Here is a tiny trained network, its code and every weight. The questions are about switching its units off for an input and a target symbol, where a switched-off unit gives its printed mean instead of its output.

import numpy as np


def w(rows, s, z=0):
    codes = np.array(rows[::2]) - 128.0
    scale = np.full(codes.shape[1], s)
    scale[-1] = z or s
    return codes * scale


def f(y):
    return y / 2 * (1 + np.tanh(0.7978845608 * (y + 0.044715 * y**3)))


def softmax(a):
    e = np.exp(a - a.max(-1, keepdims=True))
    return e / e.sum(-1, keepdims=True)


def log_softmax(a):
    a = a - a.max(-1, keepdims=True)
    return a - np.log(np.exp(a).sum(-1, keepdims=True))


def net(x, mask):
    ids = ['αγζηθλμξπφψ'.index(c) for c in x.split()]
    T = len(ids)
    res = E[ids] + P[:T]
    u = 0
    for l in range(2):
        q, k, v = (res @ M[l].T for M in (Q, K, V))
        z = softmax(np.where(np.tri(T) > 0, q @ k.T / 2**0.5, -1e9)) @ v
        res = res + np.where(mask[u], z, O[l][:, -1]) @ O[l][:, :-1]
        u += 1
        y = f(res @ A[l][:, :-1].T + A[l][:, -1])
        res = res + np.where(mask[u : u + 12], y, B[l][:, -1]) @ B[l][:, :-1]
        u += 12
    return log_softmax(res[-1] @ U[:, :-1].T + U[:, -1])


Q, K, V, O, A, B = {}, {}, {}, {}, {}, {}
E = w([
[105,76,120,178,190,138,115,107,199,128,205],'α',
[152,185,175,214,130,123,149,107,169,150,38],'γ',
[166,79,146,199,187,113,104,86,167,118,129],'ζ',
[86,233,185,146,133,138,74,153,195,159,150],'η',
[76,116,94,161,175,133,122,63,146,183,111],'θ',
[123,222,143,79,127,101,10,132,66,116,134],'λ',
[86,211,158,145,107,152,94,140,120,159,101],'μ',
[27,206,130,115,108,140,195,91,128,156,35],'ξ',
[167,114,69,44,168,179,70,53,126,109,165],'π',
[78,193,139,187,92,155,93,165,39,150,127],'φ',
[175,108,211,86,215,79,170,196,136,228,142],'ψ',
],0.014)
P = w([
[94,21,220,54,161,189,44,95,170,177,2],'0',
[124,112,167,121,62,108,81,132,134,160,72],'1',
[176,83,98,151,105,145,132,163,92,126,57],'2',
[124,136,116,110,202,100,121,162,96,106,80],'3',
[142,169,159,119,209,108,119,147,117,128,127],'4',
[164,166,119,117,191,143,190,120,91,137,79],'5',
[121,190,141,97,224,120,208,119,102,162,123],'6',
[193,163,145,144,142,157,226,65,104,181,142],'7',
[200,191,140,124,136,130,213,70,67,146,138],'8',
],0.0073)
Q[0] = w([
[202,99,166,64,85,84,115,148,230,2,150],'L0H1',
[48,126,14,31,27,154,104,107,135,172,193],'L0H1',
],0.0045)
K[0] = w([
[211,115,48,119,109,157,71,139,254,27,100],'L0H1',
[45,155,96,50,124,214,104,91,86,84,154],'L0H1',
],0.0039)
V[0] = w([
[215,49,74,68,158,41,187,201,142,178,178],'L0H1',
[134,141,2,73,107,126,75,109,122,101,193],'L0H1',
],0.0057)
O[0] = w([
[43,176,128,163,104,156,185,221,158,91,244,1],'L0H1',
[181,136,190,175,115,171,175,114,188,129,56,15],'L0H1',
],0.011,0.0044)
A[0] = w([
[56,156,99,141,125,51,145,120,136,165,111,165],'L0N1',
[193,161,110,106,120,193,180,88,136,200,142,255],'L0N2',
[176,68,102,163,154,139,195,138,159,140,213,148],'L0N3',
[129,92,94,115,122,111,199,128,143,106,113,110],'L0N4',
[187,188,163,99,108,119,166,116,99,118,101,111],'L0N5',
[151,137,204,123,165,52,36,130,87,123,120,86],'L0N6',
[142,146,159,204,113,109,171,161,170,123,65,158],'L0N7',
[85,136,160,107,125,172,63,174,163,126,163,191],'L0N8',
[138,150,112,133,135,139,180,92,165,43,191,134],'L0N9',
[137,76,163,76,161,121,181,162,143,209,101,123],'L0N10',
[191,156,146,134,160,131,109,169,147,255,134,237],'L0N11',
[96,181,69,103,124,193,110,171,91,160,169,196],'L0N12',
],0.0074,0.0042)
B[0] = w([
[160,113,144,206,163,193,160,140,126,99,139,179],'L0N1',
[111,144,153,137,207,101,118,179,99,70,131,212],'L0N2',
[130,174,116,76,148,57,97,132,86,87,79,155],'L0N3',
[125,157,164,140,149,144,87,161,150,159,174,116],'L0N4',
[97,191,89,140,191,116,126,209,102,158,177,160],'L0N5',
[63,113,69,106,137,175,187,141,165,168,104,245],'L0N6',
[94,74,205,97,78,194,72,110,110,98,62,125],'L0N7',
[191,111,83,112,147,179,99,107,131,110,89,148],'L0N8',
[197,154,98,66,150,163,158,210,60,116,190,126],'L0N9',
[149,56,138,108,98,120,150,189,95,91,213,160],'L0N10',
[83,136,127,95,134,62,151,164,2,77,112,254],'L0N11',
[87,120,122,150,125,153,69,103,91,75,97,167],'L0N12',
],0.0072,0.0073)
Q[1] = w([
[204,187,127,167,103,175,124,59,205,253,173],'L1H1',
[156,126,191,68,16,136,156,116,88,234,224],'L1H1',
],0.0045)
K[1] = w([
[120,253,155,179,186,152,133,81,211,100,1],'L1H1',
[167,69,37,147,97,151,96,99,242,187,126],'L1H1',
],0.0046)
V[1] = w([
[170,94,173,107,175,101,255,219,77,159,203],'L1H1',
[82,220,138,59,134,125,159,236,129,153,110],'L1H1',
],0.0039)
O[1] = w([
[170,137,110,123,77,176,90,131,157,182,148,225],'L1H1',
[141,25,124,117,117,177,250,110,122,121,150,254],'L1H1',
],0.012,0.0029)
A[1] = w([
[78,133,242,193,112,153,180,170,144,69,78,157],'L1N1',
[95,77,163,203,116,111,196,124,109,146,182,187],'L1N2',
[119,146,142,232,174,84,99,134,164,156,147,219],'L1N3',
[136,47,103,133,10,213,105,132,219,159,106,2],'L1N4',
[112,22,153,75,3,164,130,92,160,125,120,22],'L1N5',
[155,56,114,108,82,150,123,168,180,162,80,90],'L1N6',
[67,128,184,122,228,69,115,83,35,85,67,207],'L1N7',
[135,66,96,94,118,134,80,164,62,167,125,241],'L1N8',
[131,135,62,185,148,108,159,103,123,181,91,137],'L1N9',
[75,88,142,144,137,153,142,110,148,107,175,185],'L1N10',
[156,150,143,100,77,179,187,126,141,104,188,143],'L1N11',
[158,22,134,125,147,83,163,38,151,88,148,91],'L1N12',
],0.0072,0.0033)
B[1] = w([
[126,122,105,144,108,130,3,57,161,173,41,131],'L1N1',
[115,170,100,129,94,131,116,123,126,62,85,136],'L1N2',
[166,169,83,50,128,106,136,117,96,60,138,134],'L1N3',
[160,121,153,68,43,74,133,194,60,127,214,137],'L1N4',
[157,38,134,88,76,81,114,175,79,163,150,133],'L1N5',
[191,27,209,137,118,104,116,135,79,209,165,130],'L1N6',
[129,83,74,94,70,125,75,152,171,58,164,251],'L1N7',
[135,201,179,217,102,123,133,90,119,125,120,185],'L1N8',
[162,104,177,116,131,101,216,148,116,102,165,150],'L1N9',
[164,159,78,88,74,105,117,98,134,132,87,131],'L1N10',
[116,138,91,135,143,101,66,120,210,99,31,141],'L1N11',
[26,159,102,190,137,164,46,83,124,144,65,141],'L1N12',
],0.0071,0.022)
U = w([
[77,164,68,122,1,122,37,83,164,54,65,177],'α',
[164,202,97,119,109,75,208,145,124,12,171,210],'γ',
[218,69,146,66,97,62,172,195,99,102,252,116],'ζ',
[186,153,150,141,177,161,111,101,120,172,70,201],'η',
[125,120,185,146,129,101,114,131,111,125,131,20],'θ',
[128,103,146,152,136,105,104,174,137,146,125,2],'λ',
[115,163,114,148,152,97,102,137,99,207,102,92],'μ',
[107,161,126,137,117,124,180,100,142,163,93,158],'ξ',
[108,148,179,161,150,111,108,116,97,178,112,145],'π',
[114,160,157,213,137,153,104,77,61,162,92,113],'φ',
[112,124,156,155,120,112,112,136,136,132,125,43],'ψ',
],0.0054,0.0037)

Each question gives the input, a string of symbols that net reads in full, and the target symbol t.
The units are the heads (2 rows each of Q, K, V and O) and the neurons (one row each of A and B). Each row of codes is followed by its name. A weight is (code - 128) times the scale printed after its matrix; where a second scale follows, it is the last column's (O, A, B and U).
mask holds one flag per unit, layer by layer, with each layer's heads first. A switched-off unit (its flag False) gives its mean, the last column of its rows in O or B, instead of its output. The means were averaged over made-up inputs and are rounded, as every weight is.
A unit's drop is (log p(t) with every unit on - log p(t) with that unit switched off) / (log p(t) with every unit on - log p(t) with every unit switched off).
The circuit of an input: a set's keep is (log p(t) with only the set's units on - log p(t) with every unit switched off) / (log p(t) with every unit on - log p(t) with every unit switched off). Starting from the 12 units with the biggest drops (on a tie, the unit counted first), units are removed one at a time, each time the one whose removal leaves the highest keep (on an exact tie, the one counted first), for as long as the keep stays at least 0.8.
circuit, biggest first: the units of the circuit, biggest drop first
most important unit: the unit with the biggest drop
top k neurons: the k neurons with the biggest drops, biggest first
top k neurons in layer l: the k neurons of layer l with the biggest drops, biggest first
input α α ψ η η, target ζ: top 4 neurons in layer 0 : L0N11, L0N10, L0N3, L0N8
input ζ θ ξ ζ π γ ψ ζ, target ζ: circuit, biggest first : L0N11, L1H1, L1N4
input α ζ γ ψ γ, target ζ: circuit, biggest first : L1H1, L0N10, L0N11, L1N4
input μ ζ α μ ζ ψ γ γ, target ζ: circuit, biggest first : L0N10, L0N11, L1H1, L1N4
input α μ λ γ θ ψ ζ λ, target ζ: top 3 neurons : L0N11, L0N10, L0N12
input θ π θ ζ ζ ψ α, target ζ: most important unit : L0N10
input ζ φ ξ ψ θ, target ζ: circuit, biggest first : L0N10, L1H1, L0N11, L1N4
input ψ α μ, target ζ: circuit, biggest first : L1H1, L1N4, L0N10, L0N11
input φ ψ ζ, target ζ: circuit, biggest first : L1H1, L0N11, L1N4
input α α γ φ ψ μ φ, target ζ: circuit, biggest first : L0N11, L0N10, L1H1, L1N4
input φ α ζ ζ ζ ξ π ψ μ, target ζ: top 3 neurons in layer 0 : L0N10, L0N11, L0N12
input γ μ ζ λ μ ξ η μ α, target α: circuit, biggest first : L1N12, L0N5
input η α π λ ψ ξ, target ζ: circuit, biggest first : L1H1, L0N11, L0N10, L1N4
input μ μ λ θ γ γ γ α, target α: top 3 neurons : L1N12, L0N5, L1N7
input λ λ ψ α, target ζ: top 3 neurons in layer 0 : L0N10, L0N11, L0N2
input γ θ θ ψ η λ, target ζ: top 4 neurons : L0N11, L0N10, L1N4, L0N6
input λ α π α ζ μ ψ φ, target ζ: top 4 neurons : L0N10, L0N12, L1N4, L0N11
input π ψ ψ, target γ: top 3 neurons : L0N12, L0N3, L1N8
input λ λ λ ζ, target α: top neuron in layer 1 : L1N12
input ξ ψ α π, target ζ: top 3 neurons in layer 1 : L1N4, L1N5, L1N6
input ζ λ ζ ξ ψ ζ π π, target η: top 2 neurons in layer 1 : L1N7, L1N11
input π ψ α π, target ζ: top 3 neurons : L0N11, L0N10, L1N4
input μ θ λ ψ θ, target ζ: top 3 neurons : L0N10, L1N4, L0N11
input λ ψ π θ γ α φ, target φ: top 2 neurons in layer 1 : L1N7, L1N8
